Below is a small trained network, with its code and all its weights. Each question gives an input and a target symbol and asks what happens when units are switched off, that is, made to give their printed mean instead of their output.

import numpy as np


def w(rows, s, z=0):
    codes = np.array(rows[::2]) - 128.0
    scale = np.full(codes.shape[1], s)
    scale[-1] = z or s
    return codes * scale


def f(y):
    return np.maximum(y, 0)


def softmax(a):
    e = np.exp(a - a.max(-1, keepdims=True))
    return e / e.sum(-1, keepdims=True)


def log_softmax(a):
    a = a - a.max(-1, keepdims=True)
    return a - np.log(np.exp(a).sum(-1, keepdims=True))


def net(x, mask):
    ids = ['ΘΛβζηξφ'.index(c) for c in x.split()]
    T = len(ids)
    res = E[ids] + P[:T]
    r = res
    for j in range(2):
        rows = slice(4 * j, 4 * j + 4)
        q, k, v = (r @ M[0][rows].T for M in (Q, K, V))
        z = softmax(np.where(np.tri(T) > 0, q @ k.T / 4**0.5, -1e9)) @ v
        o = O[0][rows]
        res = res + np.where(mask[j], z, o[:, -1]) @ o[:, :-1]
    y = f(res @ A[0][:, :-1].T + A[0][:, -1])
    res = res + np.where(mask[2:10], y, B[0][:, -1]) @ B[0][:, :-1]
    return log_softmax(res[-1] @ U[:, :-1].T + U[:, -1])


Q, K, V, O, A, B = {}, {}, {}, {}, {}, {}
E = w([
[186,184,106,83],'Θ',
[144,62,158,157],'Λ',
[220,113,159,135],'β',
[182,37,92,82],'ζ',
[63,126,106,112],'η',
[78,135,181,232],'ξ',
[173,248,219,104],'φ',
],0.014)
P = w([
[103,51,217,29],'0',
[84,68,110,159],'1',
[86,118,102,162],'2',
[108,145,80,199],'3',
[131,139,88,235],'4',
[117,164,80,250],'5',
[121,168,94,253],'6',
[114,178,99,241],'7',
[113,171,133,208],'8',
[102,188,154,183],'9',
[79,189,197,134],'10',
[59,184,201,94],'11',
[55,170,239,35],'12',
],0.0049)
Q[0] = w([
[97,147,206,67],'H1',
[100,2,139,98],'H1',
[152,156,74,163],'H1',
[95,138,128,74],'H1',
[111,82,37,220],'H2',
[147,1,86,117],'H2',
[202,15,53,78],'H2',
[162,176,172,195],'H2',
],0.007)
K[0] = w([
[172,112,138,74],'H1',
[146,247,213,105],'H1',
[196,117,74,209],'H1',
[187,101,188,69],'H1',
[140,65,45,255],'H2',
[101,111,98,122],'H2',
[68,51,41,82],'H2',
[142,222,125,198],'H2',
],0.0077)
V[0] = w([
[171,137,17,132],'H1',
[98,122,193,63],'H1',
[152,79,97,92],'H1',
[53,145,68,206],'H1',
[158,168,174,131],'H2',
[93,175,1,79],'H2',
[179,151,149,137],'H2',
[222,80,58,154],'H2',
],0.009)
O[0] = w([
[114,117,102,68,102],'H1',
[153,111,35,253,128],'H1',
[117,41,82,148,146],'H1',
[37,194,196,94,84],'H1',
[185,126,114,150,207],'H2',
[62,134,35,74,4],'H2',
[209,135,138,100,191],'H2',
[191,86,189,9,107],'H2',
],0.008,0.002)
A[0] = w([
[132,197,118,2,4],'N1',
[140,145,199,135,175],'N2',
[133,135,95,89,63],'N3',
[24,129,146,200,127],'N4',
[134,187,150,165,111],'N5',
[150,195,159,105,184],'N6',
[96,54,95,150,122],'N7',
[103,118,30,81,111],'N8',
],0.0096,0.0033)
B[0] = w([
[77,102,253,103,183],'N1',
[186,137,80,91,241],'N2',
[123,113,141,85,147],'N3',
[170,233,149,67,253],'N4',
[171,158,60,125,224],'N5',
[51,30,113,138,237],'N6',
[70,71,98,231,181],'N7',
[111,110,98,45,188],'N8',
],0.0075,0.0046)
U = w([
[158,141,42,42,180],'Θ',
[91,58,197,195,48],'Λ',
[178,104,149,81,58],'β',
[121,35,90,84,19],'ζ',
[17,101,82,134,236],'η',
[130,169,208,73,101],'ξ',
[154,117,2,178,253],'φ',
],0.0083,0.0045)

Each question gives the input, a string of symbols that net reads in full, and the target symbol t.
The units are the heads (4 rows each of Q, K, V and O) and the neurons (one row each of A and B). Each row of codes is followed by its name. A weight is (code - 128) times the scale printed after its matrix; where a second scale follows, it is the last column's (O, A, B and U).
mask holds one flag per unit, heads first, then neurons. A switched-off unit (its flag False) gives its mean, the last column of its rows in O or B, instead of its output. The means were averaged over made-up inputs and are rounded, as every weight is.
A unit's drop is (log p(t) with every unit on - log p(t) with that unit switched off) / (log p(t) with every unit on - log p(t) with every unit switched off).
The circuit of an input: a set's keep is (log p(t) with only the set's units on - log p(t) with every unit switched off) / (log p(t) with every unit on - log p(t) with every unit switched off). Starting from all 10 units, units are removed one at a time, each time the one whose removal leaves the highest keep (on an exact tie, the one counted first), for as long as the keep stays at least 0.8.
circuit, biggest first: the units of the circuit, biggest drop first
most important unit: the unit with the biggest drop
k most important neurons: the k neurons with the biggest drops, biggest first
which heads matter: for each layer, one digit per head in row order, 1 if its drop is at least 0.15 and else 0, layers parted by /
drop when u is switched off: that unit's drop, to one decimal
input Θ ζ Θ Θ Θ ζ ζ, target ζ: which heads matter	11
input Θ η Θ Θ ξ Θ η Θ, target ξ: circuit, biggest first	H1; N1
input Θ η η Θ Θ η η ζ Λ Θ Θ φ, target φ: circuit, biggest first	H2; N5
input Θ Θ Θ Θ Θ η ξ φ Θ η φ Θ ξ, target φ: circuit, biggest first	H2; N5
input Θ Θ ξ Θ ξ ξ Θ, target ξ: which heads matter	10
input φ Λ φ ξ β β ζ β φ η φ η, target φ: circuit, biggest first	H2; H1
input φ β ξ ζ η ζ φ η η β η φ η, target φ: circuit, biggest first	H1; H2
input Θ Θ β ζ ζ, target ζ: circuit, biggest first	H2; H1; N4
input φ Λ Λ Θ ξ ζ φ φ Λ η φ η Λ, target φ: circuit, biggest first	H1; H2; N1
input ζ Λ φ Λ φ β φ η ζ φ Θ, target φ: which heads matter	01
input η Θ η Θ φ Θ η η η ζ, target η: circuit, biggest first	H2; N7
input η ξ η Λ η, target ξ: 2 most important neurons	N4; N6
input Θ Λ Λ η ξ η η, target ξ: most important unit	H1
input β φ ξ ζ Θ Θ Θ Θ ζ β φ Θ ξ, target φ: drop when H1 is switched off	0.1
input Θ Θ Θ Λ ξ, target ξ: drop when H1 is switched off	0.4
input η η η Θ ξ ξ, target ξ: drop when H1 is switched off	0.5
